Below are the code and all the weights of a small trained network. Each question names an input and a target symbol and asks about switching units off, where a switched-off unit gives its printed mean instead of its output.

import numpy as np


def w(rows, s, z=0):
    codes = np.array(rows[::2]) - 128.0
    scale = np.full(codes.shape[1], s)
    scale[-1] = z or s
    return codes * scale


def norm(h):
    return h / np.sqrt((h * h).mean(-1, keepdims=True) + 1e-5)


def softmax(a):
    e = np.exp(a - a.max(-1, keepdims=True))
    return e / e.sum(-1, keepdims=True)


def log_softmax(a):
    a = a - a.max(-1, keepdims=True)
    return a - np.log(np.exp(a).sum(-1, keepdims=True))


def net(x, mask):
    ids = ['βζηθξπσ'.index(c) for c in x.split()]
    T = len(ids)
    res = E[ids] + P[:T]
    u = 0
    for l in range(3):
        r = norm(res)
        for j in range(2):
            rows = slice(2 * j, 2 * j + 2)
            q, k, v = (r @ M[l][rows].T for M in (Q, K, V))
            z = softmax(np.where(np.tri(T) > 0, q @ k.T / 2**0.5, -1e9)) @ v
            o = O[l][rows]
            res = res + np.where(mask[u + j], z, o[:, -1]) @ o[:, :-1]
        u += 2
    return log_softmax(norm(res)[-1] @ U[:, :-1].T + U[:, -1])


Q, K, V, O = {}, {}, {}, {}
E = w([
[255,97,179,167,103,87,111],'β',
[192,123,61,119,148,129,108],'ζ',
[222,123,202,162,95,79,122],'η',
[179,182,40,168,134,133,112],'θ',
[235,104,119,94,184,41,86],'ξ',
[141,177,174,209,144,163,186],'π',
[138,111,33,174,44,58,207],'σ',
],0.0079)
P = w([
[131,38,143,129,152,181,185],'0',
[131,130,129,148,78,171,136],'1',
[224,201,154,86,95,170,93],'2',
[95,92,124,166,202,60,103],'3',
[47,70,225,138,130,122,155],'4',
[214,255,122,132,100,148,89],'5',
],0.0068)
Q[0] = w([
[161,161,142,156,115,127,117],'0.h1',
[154,107,184,154,98,102,225],'0.h1',
[208,117,60,124,118,137,104],'0.h2',
[2,128,78,114,130,150,132],'0.h2',
],0.0099)
K[0] = w([
[99,44,120,171,64,60,103],'0.h1',
[88,182,124,248,122,68,106],'0.h1',
[142,94,35,93,198,62,3],'0.h2',
[64,129,50,205,94,185,186],'0.h2',
],0.0063)
V[0] = w([
[171,167,85,113,173,101,45],'0.h1',
[160,138,183,152,98,152,97],'0.h1',
[122,164,135,159,138,99,212],'0.h2',
[162,129,88,133,186,2,150],'0.h2',
],0.0056)
O[0] = w([
[121,248,100,169,148,121,100,152],'0.h1',
[68,150,146,109,165,162,122,167],'0.h1',
[147,117,116,153,126,182,2,112],'0.h2',
[107,86,177,60,168,191,141,254],'0.h2',
],0.0062,0.0061)
Q[1] = w([
[2,80,51,121,5,151,204],'1.h1',
[133,91,121,39,231,60,188],'1.h1',
[192,159,84,134,167,198,141],'1.h2',
[108,171,80,94,241,69,144],'1.h2',
],0.0057)
K[1] = w([
[255,199,202,160,125,252,204],'1.h1',
[177,48,177,11,124,54,127],'1.h1',
[121,193,116,188,154,155,51],'1.h2',
[133,126,61,179,171,187,222],'1.h2',
],0.0066)
V[1] = w([
[81,119,163,160,40,40,235],'1.h1',
[72,189,80,255,124,113,60],'1.h1',
[190,35,83,105,247,175,100],'1.h2',
[68,117,50,193,229,23,95],'1.h2',
],0.0045)
O[1] = w([
[243,143,118,76,199,206,254,64],'1.h1',
[228,163,97,143,243,21,140,1],'1.h1',
[74,40,32,112,115,173,111,241],'1.h2',
[66,80,218,97,33,246,113,62],'1.h2',
],0.0047,0.0066)
Q[2] = w([
[106,140,95,177,109,133,254],'2.h1',
[141,244,219,95,99,174,59],'2.h1',
[116,132,169,157,96,149,185],'2.h2',
[26,161,168,111,182,151,118],'2.h2',
],0.0086)
K[2] = w([
[177,165,19,100,44,148,152],'2.h1',
[48,169,196,174,248,175,115],'2.h1',
[162,111,119,192,205,39,187],'2.h2',
[64,217,165,107,253,150,84],'2.h2',
],0.0075)
V[2] = w([
[124,227,49,140,133,175,139],'2.h1',
[134,110,142,249,189,196,185],'2.h1',
[15,69,90,132,102,106,121],'2.h2',
[172,167,164,44,3,143,139],'2.h2',
],0.005)
O[2] = w([
[170,143,198,56,210,71,119,1],'2.h1',
[2,195,190,112,143,107,133,150],'2.h1',
[105,59,159,137,164,102,179,237],'2.h2',
[183,239,150,159,175,67,137,129],'2.h2',
],0.0072,0.0039)
U = w([
[214,155,113,130,17,207,26,67],'β',
[224,119,143,36,171,141,251,210],'ζ',
[82,210,240,51,119,112,145,251],'η',
[138,92,123,201,204,15,83,163],'θ',
[61,3,163,114,83,203,161,151],'ξ',
[107,154,137,156,145,146,181,27],'π',
[137,123,137,103,66,96,173,7],'σ',
],0.0054,0.0026)

Each question gives the input, a string of symbols that net reads in full, and the target symbol t.
The units are the heads (2 rows each of Q, K, V and O). Each row of codes is followed by its name. A weight is (code - 128) times the scale printed after its matrix; where a second scale follows, it is the last column's (O and U).
mask holds one flag per head, layer by layer. A switched-off head (its flag False) gives its mean, the last column of its rows in O, instead of its output. The means were averaged over made-up inputs and are rounded, as every weight is.
A unit's drop is (log p(t) with every unit on - log p(t) with that unit switched off) / (log p(t) with every unit on - log p(t) with every unit switched off).
The circuit of an input: a set's keep is (log p(t) with only the set's units on - log p(t) with every unit switched off) / (log p(t) with every unit on - log p(t) with every unit switched off). Starting from all 6 units, units are removed one at a time, each time the one whose removal leaves the highest keep (on an exact tie, the one counted first), for as long as the keep stays at least 0.8.
circuit, biggest first: the units of the circuit, biggest drop first
unit that matters most: the unit with the biggest drop
heads that matter: for each layer, one digit per head in row order, 1 if its drop is at least 0.15 and else 0, layers parted by /
drop when u is switched off: that unit's drop, to one decimal
input σ π θ π θ, target θ: circuit, biggest first	[0.h2, 1.h1]
input ξ ξ ξ σ β ζ, target ζ: heads that matter	00 / 10 / 00
input σ ζ η, target ζ: heads that matter	00 / 10 / 00
input ξ ξ β π ξ η, target η: heads that matter	00 / 00 / 10
input ξ ξ β θ β, target θ: circuit, biggest first	[0.h1, 1.h1]
input η σ β θ β, target θ: circuit, biggest first	[1.h1, 0.h2]
input ξ η π π β θ, target η: heads that matter	00 / 01 / 10
input π η β, target η: circuit, biggest first	[2.h1]
input ξ ξ σ, target ζ: heads that matter	00 / 00 / 11
input θ ξ ξ ξ θ, target θ: heads that matter	01 / 10 / 00
input ξ σ ζ, target ζ: circuit, biggest first	[1.h1, 0.h1, 2.h2]
input π π ξ ξ π ζ, target η: heads that matter	01 / 10 / 10
input ξ β π ξ π β, target η: heads that matter	01 / 00 / 10
input ξ σ ξ, target ζ: heads that matter	10 / 11 / 01
input σ ξ π, target ζ: unit that matters most	1.h1
input π π π ξ π π, target η: heads that matter	00 / 01 / 10
input ξ ξ β σ β ξ, target ζ: drop when 1.h1 is switched off	1.3
input π π ξ π, target θ: drop when 0.h2 is switched off	1.4
input ξ π ξ, target η: drop when 1.h1 is switched off	0.3
